Below is a small trained network, with its code and all its weights. Each question gives an input and a target symbol and asks what happens when units are switched off, that is, made to give their printed mean instead of their output.

import numpy as np


def w(rows, s, z=0):
    codes = np.array(rows[::2]) - 128.0
    scale = np.full(codes.shape[1], s)
    scale[-1] = z or s
    return codes * scale


def softmax(a):
    e = np.exp(a - a.max(-1, keepdims=True))
    return e / e.sum(-1, keepdims=True)


def log_softmax(a):
    a = a - a.max(-1, keepdims=True)
    return a - np.log(np.exp(a).sum(-1, keepdims=True))


def net(x, mask):
    ids = ['αβγδεζθμξτψω'.index(c) for c in x.split()]
    T = len(ids)
    res = E[ids] + P[:T]
    u = 0
    for l in range(2):
        r = res
        for j in range(3):
            rows = slice(2 * j, 2 * j + 2)
            q, k, v = (r @ M[l][rows].T for M in (Q, K, V))
            z = softmax(np.where(np.tri(T) > 0, q @ k.T / 2**0.5, -1e9)) @ v
            o = O[l][rows]
            res = res + np.where(mask[u + j], z, o[:, -1]) @ o[:, :-1]
        u += 3
    return log_softmax(res[-1] @ U[:, :-1].T + U[:, -1])


Q, K, V, O = {}, {}, {}, {}
E = w([
[224,61,249],'α',
[122,117,205],'β',
[86,111,87],'γ',
[163,125,6],'δ',
[102,106,145],'ε',
[82,31,128],'ζ',
[152,179,158],'θ',
[49,58,120],'μ',
[105,46,180],'ξ',
[175,134,128],'τ',
[59,99,177],'ψ',
[84,70,205],'ω',
],0.015)
P = w([
[38,152,253],'0',
[178,17,135],'1',
[174,32,116],'2',
[171,40,106],'3',
[175,48,107],'4',
[171,58,108],'5',
[171,71,112],'6',
[171,76,114],'7',
[170,83,119],'8',
],0.0064)
Q[0] = w([
[36,50,242],'L0H0',
[247,209,127],'L0H0',
[63,142,115],'L0H1',
[121,119,42],'L0H1',
[31,135,101],'L0H2',
[165,146,7],'L0H2',
],0.014)
K[0] = w([
[65,94,230],'L0H0',
[248,179,84],'L0H0',
[98,163,51],'L0H1',
[89,100,137],'L0H1',
[97,185,74],'L0H2',
[140,68,21],'L0H2',
],0.012)
V[0] = w([
[71,2,155],'L0H0',
[182,236,146],'L0H0',
[154,107,32],'L0H1',
[87,168,84],'L0H1',
[222,145,112],'L0H2',
[96,214,109],'L0H2',
],0.0084)
O[0] = w([
[83,35,233,254],'L0H0',
[165,216,88,45],'L0H0',
[177,36,168,86],'L0H1',
[92,57,81,90],'L0H1',
[253,50,149,70],'L0H2',
[129,127,22,81],'L0H2',
],0.0067,0.01)
Q[1] = w([
[147,163,143],'L1H0',
[212,133,6],'L1H0',
[222,115,120],'L1H1',
[188,141,91],'L1H1',
[53,108,212],'L1H2',
[157,137,169],'L1H2',
],0.018)
K[1] = w([
[226,152,135],'L1H0',
[185,37,79],'L1H0',
[254,198,138],'L1H1',
[213,150,11],'L1H1',
[49,217,181],'L1H2',
[77,111,91],'L1H2',
],0.0093)
V[1] = w([
[127,167,193],'L1H0',
[132,247,113],'L1H0',
[145,10,159],'L1H1',
[85,191,92],'L1H1',
[202,127,146],'L1H2',
[159,163,221],'L1H2',
],0.013)
O[1] = w([
[89,193,87,209],'L1H0',
[152,97,35,83],'L1H0',
[192,107,101,225],'L1H1',
[22,121,130,110],'L1H1',
[213,149,156,4],'L1H2',
[154,250,133,182],'L1H2',
],0.014,0.017)
U = w([
[165,201,99,52],'α',
[129,102,2,135],'β',
[119,108,78,254],'γ',
[103,185,122,82],'δ',
[126,112,203,120],'ε',
[68,29,196,8],'ζ',
[195,153,185,63],'θ',
[40,102,63,53],'μ',
[167,128,99,175],'ξ',
[107,4,99,172],'τ',
[122,198,11,164],'ψ',
[136,179,163,212],'ω',
],0.0071,0.0088)

Each question gives the input, a string of symbols that net reads in full, and the target symbol t.
The units are the heads (2 rows each of Q, K, V and O). Each row of codes is followed by its name. A weight is (code - 128) times the scale printed after its matrix; where a second scale follows, it is the last column's (O and U).
mask holds one flag per head, layer by layer. A switched-off head (its flag False) gives its mean, the last column of its rows in O, instead of its output. The means were averaged over made-up inputs and are rounded, as every weight is.
A unit's drop is (log p(t) with every unit on - log p(t) with that unit switched off) / (log p(t) with every unit on - log p(t) with every unit switched off).
The circuit of an input: a set's keep is (log p(t) with only the set's units on - log p(t) with every unit switched off) / (log p(t) with every unit on - log p(t) with every unit switched off). Starting from all 6 units, units are removed one at a time, each time the one whose removal leaves the highest keep (on an exact tie, the one counted first), for as long as the keep stays at least 0.8.
units of the circuit, in order: the units of the circuit, biggest drop first
most important unit: the unit with the biggest drop
heads that matter: for each layer, one digit per head in row order, 1 if its drop is at least 0.15 and else 0, layers parted by /
drop when u is switched off: that unit's drop, to one decimal
input ψ ζ ζ ψ ξ, target μ: most important unit : L0H2
input ψ ξ ε ψ ψ ξ θ ε, target μ: units of the circuit, in order : L0H2; L0H1; L1H1; L1H2
input τ ψ ψ ζ β, target ξ: units of the circuit, in order : L0H0; L1H1; L1H0; L1H2
input μ μ θ μ ξ ε, target ζ: units of the circuit, in order : L1H0; L0H2; L1H2; L0H0
input θ ξ ε θ γ μ γ, target β: heads that matter : 100 / 100
input α ψ τ ψ θ μ β β, target α: units of the circuit, in order : L1H2; L0H1; L1H0; L1H1
input ψ δ μ ψ ξ ψ θ, target ψ: units of the circuit, in order : L0H0; L0H2; L1H0
input β ζ ζ μ γ γ γ, target ψ: units of the circuit, in order : L1H0; L1H2; L0H1
input ζ β ψ γ ψ β, target ε: heads that matter : 101 / 100
input ξ μ ω τ γ β ψ μ, target ω: units of the circuit, in order : L1H0; L1H2
input δ ζ θ β β ζ ψ ψ ξ, target θ: units of the circuit, in order : L1H1; L0H0; L1H0
input ψ ψ ω δ ζ, target μ: units of the circuit, in order : L0H2; L1H1; L0H1; L1H2
input τ μ ψ ψ ξ ψ ψ ξ, target ξ: heads that matter : 110 / 010
input θ ψ θ μ, target β: units of the circuit, in order : L1H0; L0H0
input ψ ξ ζ μ ψ ξ ξ θ ω, target μ: most important unit : L0H2
input γ ψ ξ θ δ, target τ: units of the circuit, in order : L0H0; L1H2; L1H0
input τ μ ψ ω ξ ε, target ξ: units of the circuit, in order : L0H0; L1H1; L1H2; L1H0
input γ ζ β μ β ψ, target τ: heads that matter : 101 / 011
input ζ δ ψ, target ε: heads that matter : 100 / 110
input ζ θ μ θ θ θ ψ ζ, target ε: most important unit : L1H0
input δ θ ψ θ θ ξ ψ, target θ: heads that matter : 001 / 011
input ψ ξ ψ θ τ δ, target τ: heads that matter : 101 / 101
input α ψ ψ ε ψ μ, target α: units of the circuit, in order : L1H2; L0H1; L1H1
input ψ ζ ψ ψ, target μ: heads that matter : 011 / 010
input ξ γ μ ψ θ α γ, target ω: heads that matter : 100 / 101
input ζ ψ ψ α μ θ ξ, target ε: heads that matter : 101 / 100
input γ μ ξ ψ τ ζ ζ, target τ: most important unit : L1H2
input μ ψ μ, target ζ: drop when L0H1 is switched off : 0.1
